a =
[[1 4 5 2 3 5 3 2 5 3 4 4 5 3]
 [5 1 6 3 3 3 4 3 4 5 3 1 3 3]
 [2 3 4 5 5 5 6 2 4 3 4 3 5 2]
 [2 6 6 3 4 3 3 2 4 4 5 6 5 4]
 [3 6 5 3 5 3 4 3 4 4 3 6 5 3]
 [4 3 3 2 5 4 5 3 3 3 2 3 2 2]
 [2 2 4 2 3 5 5 5 4 4 5 2 4 4]
 [4 5 4 3 5 2 4 2 3 4 3 5 3 6]
 [4 4 4 2 5 3 3 3 5 5 2 4 4 3]
 [2 3 4 4 4 3 5 5 4 4 4 3 4 7]
 [4 4 1 5 5 4 4 3 5 2 4 4 2 4]
 [6 6 3 4 5 3 5 3 5 3 4 6 2 4]
 [2 3 5 4 2 4 4 4 4 3 2 3 5 5]
 [5 4 3 2 5 3 3 3 5 4 3 4 2 4]]
Counting starts at 0.
The entry directly above the largest entry -> 3
Which number is the entry in the bottom-right corner? 4
Which number is the entry at row 0, column 0? 1
The entry at row 2, column 0 -> 2
Which number is the entry in row 0 and column 1? 4
Which number is the entry in row 1 and column 1? 1
Which number is the entry in row 0 and column 2? 5
The top-right entry is 3
Which number is the entry in row 2 and column 1? 3
The entry in row 1 and column 0 -> 5
Which number is the largest entry? 7
Which number is the entry just left of the largest entry? 4
The bottom-left entry is 5
The entry at row 2, column 2: 4
